In the rows, 128 means zero.
Rows, each with its class
[ 90 120 108 150 120 134 137 113 121 130 123 118 179 120 146 121  88 138
 143 145 123 156 121 107 133 116 109 134 108 143 131 107 137  86  97 107
 114] => E
[173 128 134 111 110 122 131 128 141 126 125 134 131 123 117 156 163 170
 141 148 134 127  96 122 141 163 112 124 136 155 144 135 149 129 132 122
 129] => E
[132 129 128 135 144 130 114 137 127 134 124 125 126 141 128 125 117 164
 123 124 119 116 131 136 126 130 144 137 138 115 124 122 111 102 129 129
 128] => E
[139 123 138 142 158 141 139 129 132 106 137 108 165 129 127 155 150  92
 118 111 155 152  96 132 111  96 115  78 134 168 130 127 154 120 119 172
 137] => E
[107 142 113 142  99 129 129 127 127 119 110 108 170 132 140 121  85 153
 138 127 109 128 139 122 118 119  82 111 106 113 124 100 131  99 106 117
 133] => E
[115 149 127 121 174 132 155  86 138 111 140 126 125 129 141 144 131  96
 106 114 141 118 129 136 134 153 114 100 124 147 155 125 137 146 145 138
 159] => U
[126 106 171 158 154 153 135 125 154 127 139 131 103 109 155 138 118 169
 161 123 139 159 129 137 133  77 137 139 138 143  91 138 125 102 125 126
 153] => V
[104 139 131 128 102 125 117 109 119 139 165  99 151 100 137 131  95 147
 134 155 147 113 140 129  66 126 147 133 186 128  81 139 117 105 128  99
 151] => K
[115 116 145 152 122 128 125 154 106 127 141 155 101 165 114 128 176 135
 134 138 120 118 147 112 126 118 121 150 145 111 146 126 133 155 102 144
 124] => E
[169 128 128 122  93 119 150 138 133 126 131 137 138 135 111 147 160 127
 136 130 146 124 115 131 139 171  93 119 140 130 154 121 147 138 130 139
 118] => E
[133 115 144 134 153 117 138 125 125 109 126 137 132 168 120 102 133 128
 120 114 113 121 149 125 118 122 102 123 132 111 153 120 137 150 112 146
 135] => E
[118 128 146 114 117 132  89  97 127 151 154 145  86  59 115 119 131 122
 152 157 150 123 121 112 151 126 161 139 147 130 122 148 104 155 148  98
 145] => U
[127 142 102 106 171 115 128  99 111 120 143 100 144 153 136 142  89 129
  94 121 136 119 128 154 109 143 155  96 128 152 111 127 115  93 161 116
 141] => K
[ 99 144 114 127 116 133 132 105 131 129 167 123 141  90 127 136  83 137
 130 156 131 139 125 126 126 133 162 114 126 136  89 141 108  95 139  96
 164] => K
[114 142 102 115 141 126 140 118 132 121 136 125 131 137 119 117 121 117
  96 112 118 138 154 138 123 162 137 118 124 129 135 125 111 119 152 125
 125] => K
[118 131 140 138 118 131 118 146 122 117 143 117 153 101 133 153 162  85
 134 136 154 173  92 104 114  90 134 108 120 159 123 144 146 116 119 158
 120] => E
[113 123 137 131 121 129 120 139 126 119 137 124 124 123 120 146 155  96
 127 123 153 154 101 118 112 117 109 109 126 157 130 132 152 129 108 158
 118] => E
[104 137 142  91 131 134 119  65 131 135 161 141 102 101 144 129 108 113
 128 141 143 118 110 123 136 136 163 123 135 146 130 146 122 136 154 101
 162] => U
[127 116 145 135 153 132 123 127 121 108 123 143 127 168 134 116 147 131
 123 124 113 121 139 119 126 126 113 120 124 121 160 118 139 137 109 142
 132] => E
[ 97 130 123 139 125 137  94 135 115 130 122 106 148 119 128 139  90 158
 140 141 117 123 122 128 128 112 133 143 131 120 109 121 123 101 109  99
 132] => E
[112 130 132 103 109 125 122  89 127 132 149 150 105 116 130 112 140 111
 121 144 130 118 136 107 140 129 134 125 126 135 134 133 121 157 141 108
 141] => U
[128 133 115 130 108 107 108 157 114 127  97 111 162 116 130 137 114 114
 148 133 134 127 123 134 129 102 117 132 116 109 113 128 141 130 105 137
 129] => E
[170 161  88  76 168 114 100 161 131 140 109 119  64 146  94 107 121 136
  95 106 104  93 153 186 122 148 145 116 134  83 126 135 112 159 164 143
 138] => F
[154 126 120 119 146 118 128 140 129 120 115 117 120 150 118 115 116 149
 107 116 106 121 146 138 129 150 135 128 129 115 147 121 109 120 137 135
 117] => E
[131 120 136 104 135 137 123 140 123 121 124 114 139 145 128 115 129 137
 129 118 126 125 141 128 121 126 111 128 131 116 141 117 124 126 106 144
 129] => E
[133 131 128 113 132 114 118 143 125 141 144 145 104 114 115 114 122 137
 119 140 128 145 126 131 139 137 144 131 138 114 116 139 103 135 146 117
 112] => A
[100 123 120 113 147 117 120 104 141 131 139 109 132 109 129 128 109 125
 106 125 134 145 119 133 119 148 159 111 130 144 116 131 109 108 140 108
 126] => K
[146 151 114 126 117 116  98 168 121 127 121  97 144 124 114 161 118 136
 132 127 135 115 124 150 126  96 115 119 129  89 114 130 134 146 105 144
 141] => E
[122 117 148 149 139 131 140 132 115 110 123 146 125 173 133 103 153 120
 143 116 118 125 139 117 125 127 117 128 131 116 157 123 137 157 115 148
 126] => E
[144 130 102 115 146 114 129 123 129 129 139 104 134 123 106 112 115 142
 105 134 127 119 134 140 131 144 151 114 141 122 155 147  97 106 137 117
 119] => K
[167 131 144 112  97 127 129 125 146 124 131 170 140 127 116 154 170 116
 127 142 148 139  93 124 121 168 118 114 138 152 145 126 150 127 132 141
 127] => E
[128 129 120 136 140 125 121 129 127 120 169 115 132 121 109 131 116 139
 116 145 128 143 140 120 120 151 158 129 142 134 115 133 103  22 141 100
 122] => K
[136 118 127 128 176 132 178 121 137 113 101 134 129 158 142 120 134 117
 100  89 113 140 172 140 106 141 118 104 125 162 145 121 132 122 151 160
 128] => V
[134 136 119 119 141 121 125 142 133 122 127 124 129 141 128 115 111 152
 121 118 152 112 140 145 129 139 127 130 130 152 134 129 115 121 134 129
 133] => E
[128 117 144 147 120 129 140 135 112 128 137 134 123 152 124  68 152 130
 135 133 112 128 151 100 132 118 116 133 125 111 156 120 137 126 103 144
 106] => E
[139 102 144 144 187 142 140 138 141 129 116 124 100 132 146 130 117 140
 112  95 112 125 135 144 129 105 151 125 132 149 113 141 125 117 135 151
 128] => V
[ 99  87 182 157 195 130 170  71 148 112 132 134 122 115 171 139 104 148
 132 103 126 149 129 118 120  84 149 127 136 204 106 143 134  57 152 120
 141] => V
[129 115 161 148 156 144 161 146 145 135 123 115  92 137 152 139 111 178
 143  80 121 106 128 159 121  88 125 137 132 133  84 141 121 114 157 148
 147] => V
[ 79 133 107 149  84 111 252  75 127  86 154 132 190 171 125 106  82  92
 117 119 134 130 167 136 102 138  90  91  93 152 136  99 141 114 128 145
 138] => K

Rows with their classes
[120 129 175  93 123 170 131 114 150 130 111  98 131 131 153  91 114 129
 149 155 116  93 100 118 143 110 151 137 142 113 128 150 146 123 140 133
 142] => [15]
[115 129 155 137 151 158 119 108 126 122 151 137 130 139 137 115 119 130
 129 136 122 136 104 122 139 118 125 127 135 118 123 147 136 126 136 118
 129] => [15]
[108 121 133 145 141 128 125 112 160 125 127 153 129 106 118 184  96 134
 136  98 120 116 113 104 136 103 121 135 124 122 118 114 169 143 123 126
 116] => [17]
[160 137 127 181 168 132 120 136  95 125 176 180 131 162 120 145 149 119
 111 126 184 185 147 143  91 149 114 101 122 147 130 148  91 129 129 119
 112] => [16]
[133 139 151 178 168 135 119 134 101 135 167 131 116 132 116 156 112 105
  87 134 127 195 100 116 154 127  89 134 139 118 101 128 105 121 120  90
 127] => [16]
[139 126 119 178 158 114 102 118 115 127 175 187 147 145  64 169 101 121
  94  73 140 162 134 111 127 133 123 122 110 138 107 105 163 141 119 133
 125] => [17]
[123 114 147 144 159 130 131 105 133 137 149 164 149 139  88 129  73 111
 120  96 121 147 127 119 136  97 150 115 138 129  98 143 153 147 130 146
 131] => [17]
